Below is a small trained network, with its code and all its weights. Each question gives an input and a class and asks what happens when units are switched off, that is, made to give their printed mean instead of their output.

import numpy as np


def w(rows, s, z=0):
    codes = np.array(rows[::2]) - 128.0
    scale = np.full(codes.shape[1], s)
    scale[-1] = z or s
    return codes * scale


def norm(h):
    return h / np.sqrt((h * h).mean(-1, keepdims=True) + 1e-5)


def f(y):
    return np.maximum(y, 0)


def log_softmax(a):
    a = a - a.max(-1, keepdims=True)
    return a - np.log(np.exp(a).sum(-1, keepdims=True))


def net(x, mask):
    res = np.array(x, float).reshape(1, 5) / 4 @ E
    u = 0
    for l in range(4):
        y = f(norm(res) @ A[l][:, :-1].T + A[l][:, -1])
        res = res + np.where(mask[u : u + 4], y, B[l][:, -1]) @ B[l][:, :-1]
        u += 4
    return log_softmax(norm(res)[-1] @ U[:, :-1].T + U[:, -1])


A, B = {}, {}
E = w([
[176,187,73,62,166],'x0',
[125,63,112,72,136],'x1',
[216,49,103,185,116],'x2',
[127,133,125,119,121],'x3',
[183,144,145,56,2],'x4',
],0.0019)
A[0] = w([
[1,202,242,93,183,121],'0.n0',
[181,90,154,191,166,135],'0.n1',
[71,191,226,72,95,62],'0.n2',
[3,15,242,212,7,2],'0.n3',
],0.0027,0.0025)
B[0] = w([
[158,75,88,146,106,251],'0.n0',
[109,115,87,131,107,208],'0.n1',
[111,71,73,138,108,181],'0.n2',
[207,216,124,59,254,232],'0.n3',
],0.0057,0.0019)
A[1] = w([
[99,72,222,183,151,103],'1.n0',
[1,127,116,68,126,110],'1.n1',
[104,94,165,133,139,2],'1.n2',
[184,132,144,102,73,106],'1.n3',
],0.0044,0.0035)
B[1] = w([
[163,184,101,29,176,179],'1.n0',
[200,72,71,227,54,224],'1.n1',
[197,37,162,221,15,128],'1.n2',
[3,150,152,133,137,253],'1.n3',
],0.0037,0.0014)
A[2] = w([
[107,118,252,110,34,92],'2.n0',
[128,85,42,199,236,82],'2.n1',
[132,197,17,44,196,136],'2.n2',
[125,124,96,96,137,4],'2.n3',
],0.0032,0.0038)
B[2] = w([
[108,204,93,1,109,158],'2.n0',
[76,156,195,44,19,254],'2.n1',
[165,100,252,181,217,251],'2.n2',
[147,50,38,212,190,128],'2.n3',
],0.0033,0.0027)
A[3] = w([
[109,250,128,244,100,88],'3.n0',
[23,123,99,194,233,57],'3.n1',
[138,69,3,159,56,220],'3.n2',
[111,201,62,183,100,9],'3.n3',
],0.0036,0.0013)
B[3] = w([
[71,54,180,217,175,204],'3.n0',
[183,178,59,35,3,201],'3.n1',
[39,64,127,197,167,252],'3.n2',
[120,69,194,205,135,151],'3.n3',
],0.0045,0.0022)
U = w([
[39,99,193,140,158,242],'0',
[197,207,167,33,245,105],'1',
[56,1,45,220,85,52],'2',
[50,120,200,99,135,139],'3',
[70,194,46,27,23,3],'4',
],0.005,0.0034)

Each question gives the input, the list of numbers given to net, and the class t.
The units are the neurons (one row each of A and B). Each row of codes is followed by its name. A weight is (code - 128) times the scale printed after its matrix; where a second scale follows, it is the last column's (A, B and U).
mask holds one flag per neuron, layer by layer. A switched-off neuron (its flag False) gives its mean, the last column of its row in B, instead of its output. The means were averaged over made-up inputs and are rounded, as every weight is.
A unit's drop is (log p(t) with every unit on - log p(t) with that unit switched off) / (log p(t) with every unit on - log p(t) with every unit switched off).
The circuit of an input: a set's keep is (log p(t) with only the set's units on - log p(t) with every unit switched off) / (log p(t) with every unit on - log p(t) with every unit switched off). Starting from the 12 units with the biggest drops (on a tie, the unit counted first), units are removed one at a time, each time the one whose removal leaves the highest keep (on an exact tie, the one counted first), for as long as the keep stays at least 0.8.
units of the circuit, in order: the units of the circuit, biggest drop first
k most important neurons: the k neurons with the biggest drops, biggest first
top k neurons in layer l: the k neurons of layer l with the biggest drops, biggest first
drop of u: that unit's drop, to one decimal
input [-5,3,-8,5,0], class 2: units of the circuit, in order : [1.n1]
input [-6,2,-8,-3,4], class 2: units of the circuit, in order : [0.n2, 1.n1]
input [-2,-6,-8,-4,-8], class 2: units of the circuit, in order : [0.n3, 1.n1, 0.n0]
input [5,5,1,6,-7], class 4: 2 most important neurons : [3.n1, 0.n3]
input [1,1,4,0,-7], class 4: units of the circuit, in order : [3.n1, 2.n1]
input [-3,-3,3,-3,6], class 4: top 2 neurons in layer 2 : [2.n0, 2.n2]
input [-6,7,6,3,-8], class 4: 3 most important neurons : [3.n1, 0.n0, 1.n0]
input [6,1,5,4,-7], class 4: units of the circuit, in order : [3.n1, 0.n3, 2.n1]
input [-3,6,-8,6,6], class 2: units of the circuit, in order : [1.n1, 0.n2, 2.n1]
input [-7,-1,-8,3,-3], class 2: top 2 neurons in layer 1 : [1.n1, 1.n3]
input [-4,-2,-7,-6,6], class 2: 4 most important neurons : [0.n2, 1.n1, 2.n1, 3.n2]
input [5,3,-8,-4,5], class 2: 3 most important neurons : [0.n3, 1.n1, 0.n2]
input [5,4,7,-4,-8], class 4: 2 most important neurons : [3.n1, 0.n0]
input [-1,-7,-3,3,-8], class 4: units of the circuit, in order : [3.n1]
input [-6,-6,-7,5,3], class 2: units of the circuit, in order : [0.n2, 1.n1]
input [-8,2,-7,3,5], class 1: 3 most important neurons : [0.n3, 0.n1, 3.n2]
input [7,-8,1,4,2], class 0: top 2 neurons in layer 3 : [3.n0, 3.n1]
input [2,-4,1,-3,-8], class 4: top 2 neurons in layer 3 : [3.n1, 3.n2]
input [-8,-3,-7,-7,2], class 1: top 2 neurons in layer 3 : [3.n2, 3.n0]
input [-7,-6,-1,-7,1], class 1: units of the circuit, in order : [0.n3]
input [-3,6,-7,-5,-5], class 2: drop of 0.n0 : 0.1
input [-4,0,-8,-8,4], class 2: drop of 1.n1 : 0.1
input [-4,3,3,-4,-8], class 4: drop of 3.n1 : 0.8
